Below are the code and all the weights of a small trained network. Each question names an input and a class and asks about switching units off, where a switched-off unit gives its printed mean instead of its output.

import numpy as np


def w(rows, s, z=0):
    codes = np.array(rows[::2]) - 128.0
    scale = np.full(codes.shape[1], s)
    scale[-1] = z or s
    return codes * scale


def f(y):
    return np.maximum(y, 0)


def log_softmax(a):
    a = a - a.max(-1, keepdims=True)
    return a - np.log(np.exp(a).sum(-1, keepdims=True))


def net(x, mask):
    res = np.array(x, float).reshape(1, 6) / 4 @ E
    y = f(res @ A[0][:, :-1].T + A[0][:, -1])
    res = res + np.where(mask, y, B[0][:, -1]) @ B[0][:, :-1]
    return log_softmax(res[-1] @ U[:, :-1].T + U[:, -1])


A, B = {}, {}
E = w([
[104,164,128,132,147,42],'x0',
[174,174,209,166,64,114],'x1',
[156,124,87,116,10,53],'x2',
[73,164,112,127,113,143],'x3',
[186,200,79,93,161,163],'x4',
[134,112,169,65,101,119],'x5',
],0.012)
A[0] = w([
[163,84,51,132,56,180,65],'neuron 0',
[147,176,142,140,140,35,127],'neuron 1',
[95,147,122,119,100,165,170],'neuron 2',
[71,9,90,188,85,95,61],'neuron 3',
[91,185,168,46,141,62,231],'neuron 4',
[196,56,155,53,134,122,228],'neuron 5',
[186,181,136,65,144,109,132],'neuron 6',
[171,196,66,55,108,54,4],'neuron 7',
[122,61,123,179,71,118,75],'neuron 8',
[57,65,186,218,106,99,89],'neuron 9',
[158,157,167,153,106,146,124],'neuron 10',
[170,171,54,86,118,128,48],'neuron 11',
[184,199,86,168,148,141,51],'neuron 12',
[94,94,172,143,165,155,85],'neuron 13',
[127,150,78,234,137,131,209],'neuron 14',
[173,146,157,144,68,96,69],'neuron 15',
[165,150,77,121,129,133,89],'neuron 16',
[179,101,81,237,152,109,170],'neuron 17',
[107,95,120,133,71,35,110],'neuron 18',
[107,134,137,162,81,124,89],'neuron 19',
[155,109,112,147,93,151,123],'neuron 20',
[156,209,190,201,80,142,127],'neuron 21',
[138,94,53,101,78,122,147],'neuron 22',
[190,126,209,187,111,114,194],'neuron 23',
[154,83,78,100,159,100,165],'neuron 24',
[126,141,195,130,203,171,111],'neuron 25',
[121,157,88,138,196,6,130],'neuron 26',
[80,167,188,136,172,148,48],'neuron 27',
[181,185,102,112,108,150,62],'neuron 28',
],0.011,0.003)
B[0] = w([
[192,116,105,159,145,144,199],'neuron 0',
[137,118,129,196,77,202,207],'neuron 1',
[99,75,197,135,52,181,162],'neuron 2',
[137,167,148,99,205,93,254],'neuron 3',
[79,65,187,164,87,216,204],'neuron 4',
[77,80,116,84,55,172,225],'neuron 5',
[80,165,171,96,135,67,188],'neuron 6',
[142,149,139,152,126,101,208],'neuron 7',
[164,187,141,96,150,128,214],'neuron 8',
[173,172,180,62,174,132,253],'neuron 9',
[50,62,87,167,177,146,187],'neuron 10',
[151,133,149,55,217,98,186],'neuron 11',
[129,163,143,81,153,96,195],'neuron 12',
[174,212,52,134,151,117,196],'neuron 13',
[59,94,146,61,40,116,210],'neuron 14',
[147,179,28,116,163,141,215],'neuron 15',
[123,156,207,100,150,121,169],'neuron 16',
[71,109,172,24,3,179,211],'neuron 17',
[131,176,112,133,141,130,249],'neuron 18',
[128,180,154,161,150,115,177],'neuron 19',
[161,121,105,177,95,175,169],'neuron 20',
[71,89,85,154,203,181,242],'neuron 21',
[148,138,8,188,118,161,206],'neuron 22',
[57,165,99,111,181,166,245],'neuron 23',
[60,143,79,103,176,143,195],'neuron 24',
[185,211,41,164,45,127,234],'neuron 25',
[193,64,146,201,118,236,233],'neuron 26',
[174,191,91,174,85,75,193],'neuron 27',
[149,159,162,84,193,133,181],'neuron 28',
],0.0069,0.0096)
U = w([
[31,105,76,159,212,131,187],'0',
[204,180,75,203,136,88,6],'1',
[116,202,195,71,208,32,37],'2',
[141,85,125,186,131,185,224],'3',
[2,130,137,69,59,113,204],'4',
[56,131,118,119,119,125,237],'5',
[117,91,166,146,99,12,6],'6',
],0.0093,0.0018)

Each question gives the input, the list of numbers given to net, and the class t.
The units are the neurons (one row each of A and B). Each row of codes is followed by its name. A weight is (code - 128) times the scale printed after its matrix; where a second scale follows, it is the last column's (A, B and U).
mask holds one flag per neuron, in row order. A switched-off neuron (its flag False) gives its mean, the last column of its row in B, instead of its output. The means were averaged over made-up inputs and are rounded, as every weight is.
A unit's drop is (log p(t) with every unit on - log p(t) with that unit switched off) / (log p(t) with every unit on - log p(t) with every unit switched off).
The circuit of an input: a set's keep is (log p(t) with only the set's units on - log p(t) with every unit switched off) / (log p(t) with every unit on - log p(t) with every unit switched off). Starting from the 12 units with the biggest drops (on a tie, the unit counted first), units are removed one at a time, each time the one whose removal leaves the highest keep (on an exact tie, the one counted first), for as long as the keep stays at least 0.8.
circuit, biggest first: the units of the circuit, biggest drop first
most important unit: the unit with the biggest drop
k most important neurons: the k neurons with the biggest drops, biggest first
drop of u: that unit's drop, to one decimal
input [7,-2,-4,0,3,1], class 3: 2 most important neurons	[neuron 26; neuron 4]
input [8,1,1,1,6,-3], class 3: most important unit	neuron 26
input [7,8,7,8,-7,-1], class 0: circuit, biggest first	[neuron 21; neuron 15]
input [0,6,-7,5,-6,-7], class 1: 4 most important neurons	[neuron 27; neuron 25; neuron 13; neuron 5]
input [-6,1,7,7,8,5], class 2: 3 most important neurons	[neuron 11; neuron 28; neuron 6]
input [-1,5,-7,4,-4,5], class 1: circuit, biggest first	[neuron 25; neuron 27]
input [7,4,-1,-1,4,-4], class 3: circuit, biggest first	[neuron 26; neuron 4]
input [4,8,7,-6,5,-8], class 0: circuit, biggest first	[neuron 21; neuron 23]
input [8,-5,2,-7,8,-7], class 2: 2 most important neurons	[neuron 11; neuron 12]
input [0,6,-1,5,6,-5], class 0: 2 most important neurons	[neuron 21; neuron 10]
input [8,3,-1,-2,7,-1], class 3: 2 most important neurons	[neuron 26; neuron 1]
input [7,-3,6,5,-7,0], class 2: 4 most important neurons	[neuron 3; neuron 9; neuron 25; neuron 8]
input [7,-2,-8,5,-4,-5], class 1: circuit, biggest first	[neuron 27; neuron 25]
input [7,3,-1,2,0,-5], class 3: circuit, biggest first	[neuron 26; neuron 1]
input [0,-7,8,7,4,-5], class 1: most important neuron	[neuron 22]
input [-7,0,3,-5,-5,-8], class 4: 2 most important neurons	[neuron 17; neuron 14]
input [7,-4,2,3,3,-1], class 3: circuit, biggest first	[neuron 26; neuron 4]
input [-4,8,3,-3,-7,-7], class 0: circuit, biggest first	[neuron 21; neuron 23]
input [-6,-5,4,2,7,-4], class 2: 2 most important neurons	[neuron 11; neuron 16]
input [-4,8,-3,8,-7,-4], class 0: circuit, biggest first	[neuron 21]
input [-1,5,-7,2,-6,-5], class 1: 2 most important neurons	[neuron 25; neuron 27]
input [-5,8,3,-7,6,-5], class 0: 2 most important neurons	[neuron 21; neuron 10]
input [4,-5,0,-1,6,2], class 2: 3 most important neurons	[neuron 11; neuron 21; neuron 6]
input [-7,-3,-7,3,-2,4], class 1: 2 most important neurons	[neuron 25; neuron 13]
input [8,-6,2,5,-8,-2], class 2: 2 most important neurons	[neuron 3; neuron 9]
input [0,5,3,3,-3,0], class 0: drop of neuron 21	0.3
input [-5,-7,6,-8,5,-5], class 5: drop of neuron 12	0.1
input [6,1,-1,0,-7,0], class 2: drop of neuron 9	0.7
input [2,-2,-5,-8,-6,-6], class 5: circuit, biggest first	[neuron 17]
input [1,-3,-7,-4,6,3], class 1: drop of neuron 9	0.2
